Here is a tiny trained network, its code and every weight. The questions are about switching its units off for an input and a class, where a switched-off unit gives its printed mean instead of its output.

import numpy as np


def w(rows, s, z=0):
    codes = np.array(rows[::2]) - 128.0
    scale = np.full(codes.shape[1], s)
    scale[-1] = z or s
    return codes * scale


def f(y):
    return np.maximum(y, 0)


def log_softmax(a):
    a = a - a.max(-1, keepdims=True)
    return a - np.log(np.exp(a).sum(-1, keepdims=True))


def net(x, mask):
    res = np.array(x, float).reshape(1, 4) / 4 @ E
    y = f(res @ A[0][:, :-1].T + A[0][:, -1])
    res = res + np.where(mask, y, B[0][:, -1]) @ B[0][:, :-1]
    return log_softmax(res[-1] @ U[:, :-1].T + U[:, -1])


A, B = {}, {}
E = w([
[120,128,128,127,132,134,129,125,116,130,25],'x0',
[130,126,127,125,106,121,244,129,136,125,128],'x1',
[128,128,128,128,127,128,128,128,128,128,128],'x2',
[128,5,115,112,131,126,128,130,128,125,132],'x3',
],0.013)
A[0] = w([
[127,130,129,128,127,128,129,126,129,128,131,140],'neuron 1',
[126,124,126,127,130,132,123,123,124,128,117,124],'neuron 2',
[130,121,127,128,130,128,122,128,128,128,130,149],'neuron 3',
[129,123,127,128,131,127,124,128,128,128,130,143],'neuron 4',
[130,135,129,127,118,126,132,123,134,130,139,146],'neuron 5',
[127,124,127,132,135,133,130,134,118,131,1,145],'neuron 6',
[132,173,122,130,121,120,175,130,137,125,127,134],'neuron 7',
[128,76,115,120,144,124,83,135,122,129,131,154],'neuron 8',
[125,129,131,129,129,129,129,129,127,128,192,253],'neuron 9',
[126,83,127,123,122,125,175,134,131,122,127,51],'neuron 10',
[126,150,130,133,130,128,106,128,128,131,127,181],'neuron 11',
[125,165,130,129,130,126,90,127,129,125,127,208],'neuron 12',
[125,144,131,133,134,130,119,129,124,131,129,167],'neuron 13',
[128,58,126,123,129,127,57,127,128,124,127,140],'neuron 14',
[125,114,125,127,134,133,113,119,123,118,110,123],'neuron 15',
[132,114,129,128,131,126,115,129,130,126,138,154],'neuron 16',
[128,136,130,129,124,129,136,128,128,132,124,125],'neuron 17',
[124,69,130,121,120,125,186,127,130,127,128,42],'neuron 18',
[124,141,135,130,129,133,144,128,121,136,113,125],'neuron 19',
[130,120,128,127,132,126,121,129,128,127,134,146],'neuron 20',
[126,113,129,124,127,127,144,128,129,126,128,94],'neuron 21',
[129,198,123,130,124,126,207,131,129,125,129,134],'neuron 22',
[130,117,127,129,129,129,117,125,130,122,129,163],'neuron 23',
[126,137,130,128,125,130,137,129,126,132,122,123],'neuron 24',
[131,135,130,126,119,125,132,126,134,129,138,141],'neuron 25',
[126,113,129,125,127,126,143,128,129,126,128,95],'neuron 26',
[128,128,130,135,134,128,130,132,127,136,178,238],'neuron 27',
[124,168,132,130,134,130,89,127,125,126,128,212],'neuron 28',
[126,140,130,127,123,129,139,129,127,132,121,122],'neuron 29',
[129,147,127,129,126,127,149,128,130,128,128,133],'neuron 30',
[132,112,125,125,136,125,114,130,129,126,135,150],'neuron 31',
[126,166,133,131,128,128,88,129,129,126,127,211],'neuron 32',
[127,156,131,132,131,129,100,129,127,128,127,192],'neuron 33',
[127,168,132,130,131,128,88,128,128,126,127,213],'neuron 34',
[131,132,130,130,123,128,132,127,131,128,133,136],'neuron 35',
[127,93,128,124,125,124,166,127,130,126,128,59],'neuron 36',
[127,129,130,129,128,125,128,129,129,131,184,245],'neuron 37',
[128,129,129,128,129,128,127,127,128,128,128,131],'neuron 38',
[128,99,125,125,133,130,100,131,125,127,129,139],'neuron 39',
],0.016,0.0029)
B[0] = w([
[133,127,133,126,124,127,126,134,125,131,131,133],'neuron 1',
[118,115,139,134,124,131,128,145,130,156,126,140],'neuron 2',
[129,132,125,125,138,128,116,121,128,121,128,139],'neuron 3',
[128,131,126,126,135,127,119,123,127,122,128,136],'neuron 4',
[145,126,147,118,107,126,127,149,118,148,139,144],'neuron 5',
[51,61,185,113,148,119,165,75,95,152,4,246],'neuron 6',
[120,167,174,131,115,126,178,126,131,117,147,193],'neuron 7',
[96,141,141,129,190,131,65,122,121,129,153,196],'neuron 8',
[171,165,97,140,118,138,109,153,147,104,191,199],'neuron 9',
[161,101,76,129,103,129,120,131,128,130,93,187],'neuron 10',
[143,109,105,128,116,127,128,130,128,129,114,168],'neuron 11',
[153,96,89,127,107,128,127,133,130,131,103,193],'neuron 12',
[138,120,113,127,119,125,135,130,128,129,119,154],'neuron 13',
[84,149,160,129,200,129,62,129,125,149,166,219],'neuron 14',
[107,98,146,131,128,133,121,164,125,182,141,153],'neuron 15',
[132,143,116,121,151,128,103,107,129,105,125,150],'neuron 16',
[123,137,123,131,133,130,142,115,132,115,125,140],'neuron 17',
[168,94,58,130,99,130,117,132,129,134,86,204],'neuron 18',
[112,144,108,138,144,131,160,99,139,96,113,153],'neuron 19',
[130,137,121,124,141,127,113,115,129,114,126,141],'neuron 20',
[139,118,113,128,120,128,125,129,129,128,116,147],'neuron 21',
[116,194,202,128,107,122,206,130,135,115,154,232],'neuron 22',
[116,125,120,127,146,132,114,132,127,132,137,146],'neuron 23',
[121,139,120,132,136,130,145,112,133,110,121,142],'neuron 24',
[144,127,146,119,109,125,128,146,119,147,137,143],'neuron 25',
[138,118,113,127,120,127,124,129,128,128,117,147],'neuron 26',
[163,156,106,135,120,127,111,149,143,109,176,185],'neuron 27',
[156,93,86,127,106,128,128,133,129,132,101,197],'neuron 28',
[121,141,121,132,137,131,146,108,134,108,121,145],'neuron 29',
[125,145,149,128,121,128,149,129,130,125,136,157],'neuron 30',
[128,141,118,123,153,127,103,105,128,106,128,152],'neuron 31',
[155,94,87,127,107,129,128,132,129,132,102,196],'neuron 32',
[147,104,99,128,112,128,129,132,128,130,109,178],'neuron 33',
[155,94,86,126,106,129,129,133,129,131,101,198],'neuron 34',
[135,127,139,123,117,126,130,140,122,137,133,137],'neuron 35',
[156,106,89,127,107,129,122,130,130,128,100,174],'neuron 36',
[167,165,100,136,119,134,110,151,145,108,181,192],'neuron 37',
[128,128,127,128,128,128,128,129,127,128,127,130],'neuron 38',
[108,137,138,130,160,129,97,127,125,134,144,166],'neuron 39',
],0.028,0.013)
U = w([
[224,97,9,152,56,146,101,185,170,107,143,221],'0',
[137,25,68,90,75,115,143,102,97,164,32,148],'1',
[142,217,206,160,102,128,168,168,164,88,233,143],'2',
[46,177,241,107,137,98,198,74,102,108,106,40],'3',
[105,224,150,157,202,147,68,147,152,102,222,164],'4',
[46,114,254,92,198,121,94,96,83,184,128,1],'5',
],0.0043,0.00092)

Each question gives the input, the list of numbers given to net, and the class t.
The units are the neurons (one row each of A and B). Each row of codes is followed by its name. A weight is (code - 128) times the scale printed after its matrix; where a second scale follows, it is the last column's (A, B and U).
mask holds one flag per neuron, in row order. A switched-off neuron (its flag False) gives its mean, the last column of its row in B, instead of its output. The means were averaged over made-up inputs and are rounded, as every weight is.
A unit's drop is (log p(t) with every unit on - log p(t) with that unit switched off) / (log p(t) with every unit on - log p(t) with every unit switched off).
The circuit of an input: a set's keep is (log p(t) with only the set's units on - log p(t) with every unit switched off) / (log p(t) with every unit on - log p(t) with every unit switched off). Starting from the 12 units with the biggest drops (on a tie, the unit counted first), units are removed one at a time, each time the one whose removal leaves the highest keep (on an exact tie, the one counted first), for as long as the keep stays at least 0.8.
circuit, biggest first: the units of the circuit, biggest drop first
unit that matters most: the unit with the biggest drop
top k neurons: the k neurons with the biggest drops, biggest first
drop of u: that unit's drop, to one decimal
input [-8,0,-8,6], class 4: circuit, biggest first	neuron 14; neuron 8
input [-8,7,5,-1], class 2: circuit, biggest first	neuron 22
input [-2,1,-7,5], class 0: top 4 neurons	neuron 18; neuron 22; neuron 6; neuron 10
input [1,5,5,-7], class 3: top 3 neurons	neuron 9; neuron 37; neuron 27
input [8,7,3,0], class 3: top 2 neurons	neuron 22; neuron 7
input [-1,3,6,1], class 0: top 2 neurons	neuron 6; neuron 14
input [-2,0,0,7], class 4: top 2 neurons	neuron 14; neuron 8
input [-1,1,1,-6], class 2: top 3 neurons	neuron 22; neuron 6; neuron 18
input [-2,1,1,2], class 0: top 4 neurons	neuron 22; neuron 6; neuron 14; neuron 7
input [-1,-1,5,1], class 4: top 2 neurons	neuron 6; neuron 18
input [-6,2,-4,8], class 0: top 2 neurons	neuron 18; neuron 10
input [0,-1,5,1], class 4: top 2 neurons	neuron 6; neuron 18
input [-2,1,-8,7], class 0: top 2 neurons	neuron 18; neuron 10
input [4,7,5,0], class 3: unit that matters most	neuron 22
input [0,3,0,1], class 0: top 2 neurons	neuron 6; neuron 14
input [-1,-6,-4,7], class 4: drop of neuron 6	0.2
input [-1,7,-1,7], class 0: drop of neuron 6	0.8
input [-2,7,-7,-6], class 2: drop of neuron 16	0.0
